Each row has a name. After each piece below comes the name of the row it's from, unless a question asks for something else. Each question is about the rows just above it.

Bevif: [119 104 101 113 127]
nazab: [109 146  75 120 125]
pez: [119 108  98 115 126]
Mas: [154 122 168 161 115]
besad: [152 123 165 158 117]
Rupob: [114 138 193  91 115]
tep: [125 131 158 123 139]
gomu: [104 150  54 116 124]
biku: [163 120 169 169 109]
fimir: [116 138 193  96 163]
Peleg: [110 142 200  86 172]
Among the named rows, does one hold [123 152] next to each other, in this order? : no
Which entry of Rupob is missing from [115 138  91 193]? : [114]
Is [ 75 146] printed in one of the named rows, side by side and in this order? : no
Is [161 168] printed in one of the named rows, side by side and in this order? : no

muro: [124  90 126 114  88 132 151 154]
koro: [ 73 106 140 170 178 118 132 113]
zovo: [ 82 108 133 171 191 108 138 134]
koduv: [111  55 123 165 111 160 157 121]
Tada: [128 127 125 109 176 133 170 114]
nug: [129 179  94 162 139 131 181 155]
furug: [125 151 127 110 171 136 159 106]
Zotiz: [ 78 110 142 163 164 122 132 111]
Pabir: [123 157 121 110 165 111 160  55]
Shuffled Zotiz with one entry gone: [ 78 122 132 110 164 111 142], missing : [163]
Does one of the named rows hold [140 170] side by side, in this order? : yes
Put [ 55 111 111 121 123 157 160 165] back in order: which row is it? : koduv
Is [ 55 123] printed in one of the named rows, side by side and in this order? : yes
Is [ 91 126] printed in one of the named rows, side by side and in this order? : no
Is [171 190] printed in one of the named rows, side by side and in this order? : no

loma: [149 175 126 143 187 106  46 106 146 175]
rodoz: [149 175 126 143 187 106  46 106 156 180]
kune: [144 171 126 143 196 106 196 108 129 165]
Gezi: [ 60 130 126 101 132 106 156 108 146 165]
kibi: [ 62 125 126 115 132 106 154 108 161 178]
fuga: [106 165 126 132 101  60 108 147 130 156]
mekit: [129 171 144 196 108 142 196 126 106 165]
Which entry of fuga is missing from [ 60 156 130 108 165 106 132 147 126]? : [101]
[ 60 101 106 108 126 130 132 146 156 165] is which row reordered? : Gezi
Does one of the named rows hold [106 156] side by side, in this order? : yes
Which row holds these entries in another order? [126 143 196 106 196 108 129 165 144 171] : kune
Among the named rows, does one hold [107 156 180] next to each other, in this order? : no

dalur: [ 82  88 174 176  86 157 132]
gafa: [132 174 176  86 157  89  82]
bur: [ 87 168 160  86 175  69  78]
gama: [151 151 148  89 174  69  75]
gavuv: [151 151 148 108 159  69  81]
Shuffled bur with one entry gone: [168 175  78  87 160  69], missing : [86]
[176 174  89  86  82 157 132] is which row reordered? : gafa

Zumap: [117 141 136  82 130  72  76 115 117 165 169 146 172 114  67 118 171 143
 122 142 177]
buned: [132 121 175 122  71 122 145 132 133  64 186 109 132 149 116 181 132 117
 120 120  97]
povir: [111 141  63  93  94 154 153  93 137 134 138 141 153  53  93 140 139 122
 144  81 107]
fimat: [149  64 132 131  97 132 132 175 186 120 122 117 120 181 133 145 122 109
 116  71 121]
fomi: [138  53 144  94  81  93  93 153 155 137 141 122 139 153  93 134 140 111
 107  63 141]
Puzif: [127 177 140 140 155 140 140 120 112 146 154 145 150 118 141 130 148 153
 143 180 152]
Susu: [106 160 112 136 146 136 136  78  68 110 107 122 107  72 135 111 107 130
 141 156 104]
Among the named rows, does one hold [136  78  67] next to each other, in this order? : no
[186 120 122 117 120 181 133 145 122 109 116  71 121 149  64 132 131  97
 132 132 175] is which row reordered? : fimat
Which row holds these entries in another order? [141  63 107 111 140 134  93 153 139 122 141 137 155 153  93  93  81  94
 144  53 138] : fomi
Which row holds these entries in another order? [ 72 135 111 107 130 141 156 104 106 160 112 136 146 136 136  78  68 110
 107 122 107] : Susu
Does one of the named rows hold [114 172] side by side, in this order? : no
Zumap without one entry, shuffled: [117 172 118 136 146  72  76 117  67 169 141 177 171 142 122  82 143 115
 114 130]. Gone: : [165]
Which entry of buned is missing from [120 149 116 132 132 122  97 132 132 121 133  71 122 145 109 175  64 181
 120 186]? : [117]

rup: [ 75 123 129 150 171  89 135  95 115 149  87  89 110 136  75 184 144 138
 116 135]
Zuzo: [124 135  89 109 110 132 150 149 134 136 115  75 171 129  89  95 150 123
 131  87]
funi: [ 75 123 129 150 171  89 135  95 115 149  87  89 110 136 109 149 134 132
 124 131]
Does one of the named rows hold [116 138 144 184] side by side, in this order? : no
Among the named rows, does one hold [129 150] next to each other, in this order? : yes
Is [ 89 110 136 108] printed in one of the named rows, side by side and in this order? : no
[131 124 132 134 149 109 136 110  89  87 149 115  95 135  89 171 150 129
 123  75] is which row reordered? : funi
Does one of the named rows hold [114 149] side by side, in this order? : no

bik: [148  87 141 157 147 152 145 105]
giguf: [114  86 178 209 169 186 114 149]
Vosep: [ 82 157  94  58  76  71  98 161]
nepo: [114  86 178 209 169 186 102 131]
[ 58  71  76  82  94  98 157 161] is which row reordered? : Vosep
Is [114  86] printed in one of the named rows, side by side and in this order? : yes

munos: [147 102 132 150 151 140]
kiz: [138 104 187 115 106 107]
gola: [107 103 115 187 106 138]
mapi: [109 150 165 136 141 135]
posa: [109 146 167 136 140 137]
pizal: [109 149 166 136 141 135]
[138 187 104 107 106 115] is which row reordered? : kiz
Is [102 132 150 151 140] printed in one of the named rows, side by side and in this order? : yes

Guduk: [132 127 120 149 121  78  75 121 128 121]
dufuf: [120 121 149 121 121  78  76 128 127 132]
gegul: [140  96 120  92  94 131 152  97 100 105]
biz: [ 96  93 100 131 120 105 152  97 140  92]
let: [127 132 127 121 149 121 121  76 120  78]
Put [132 120 121 149 121 121  78  76 128 127] back in order: which row is it? : dufuf
Shuffled biz with one entry gone: [131  97  96  93 105 140  92 152 100], missing : [120]
[152 131  92 140 120 105  96  97 100  94] is which row reordered? : gegul
Put [132 127 128  76  78 121 121 149 121 120] back in order: which row is it? : dufuf

rop: [106 200 160 153 159 141 172 115 144 191 125 106 142 160 147 106 102 111
  94]
vulos: [114 142 111 119 145 109 111 192  84  94  81 148 124 138 195 123  73 117
 115]
Nos: [ 97 172 149 147 130  79 138 139 148 122  73 142 165 142 179 138  60 121
  90]
pudud: [ 72 181 142 113 177 113 180 147 128 149 104 140 126 141 145 129  64 136
  83]
kuz: [177 168  87 142  94 117 125 107 161 183  89  97 126 135 204 158 151 122
  88]
peb: [132 124 143 136 121 147 151  79 166 156 170 109 133 118  65 136 185 148
 135]
tamo: [150 122 126  89 130 149 161  71 153 200 152 117 105 121 115 141 127 120
 112]
bino: [123 131 149 139 128 150 160  81 166 159 174 106 131 120  57 133 188 153
 133]
Shuffled Nos with one entry gone: [138  90 142 179 147 139 130  60  97 142 138  79  73 149 121 165 122 172], missing : [148]
Is [124 138] printed in one of the named rows, side by side and in this order? : yes
Which entry of kuz is missing from [158  94  88 117 107 135 151 183 126 142 122  89 177  87 204 168 161  97]? : [125]
Is [172 149 147] printed in one of the named rows, side by side and in this order? : yes
Shuffled rop with one entry gone: [147 200 159  94 160 144 102 125 142 106 106 160 115 106 172 153 111 191], missing : [141]
Is [123 131] printed in one of the named rows, side by side and in this order? : yes

tado: [143 137 130 142 135]
Lezok: [135 136 142 143 130]
taku: [111  89  98  96  99]
gat: [142 143 131 137  93]
Sino: [ 94  74  94  87 151]
Mekid: [142 143 131 137 135]
Is [131 137  93] printed in one of the named rows, side by side and in this order? : yes
[135 142 137 131 143] is which row reordered? : Mekid
Which row holds these entries in another order? [130 143 142 136 135] : Lezok
Which row holds these entries in another order? [130 135 136 142 143] : Lezok
[142 135 143 137 130] is which row reordered? : tado

Fam: [142 105 126 130]
vik: [112 177 131 124]
mim: [138 121 113 139]
zovob: [130 116 114 152]
ladol: [116 152 130 115]
kip: [118 125 205 106]
Which entry of ladol is missing from [152 115 130]? : [116]
Which entry of mim is missing from [139 113 121]? : [138]
Among the named rows, does one hold [130 152] next to each other, in this order? : no
[115 116 130 152] is which row reordered? : ladol

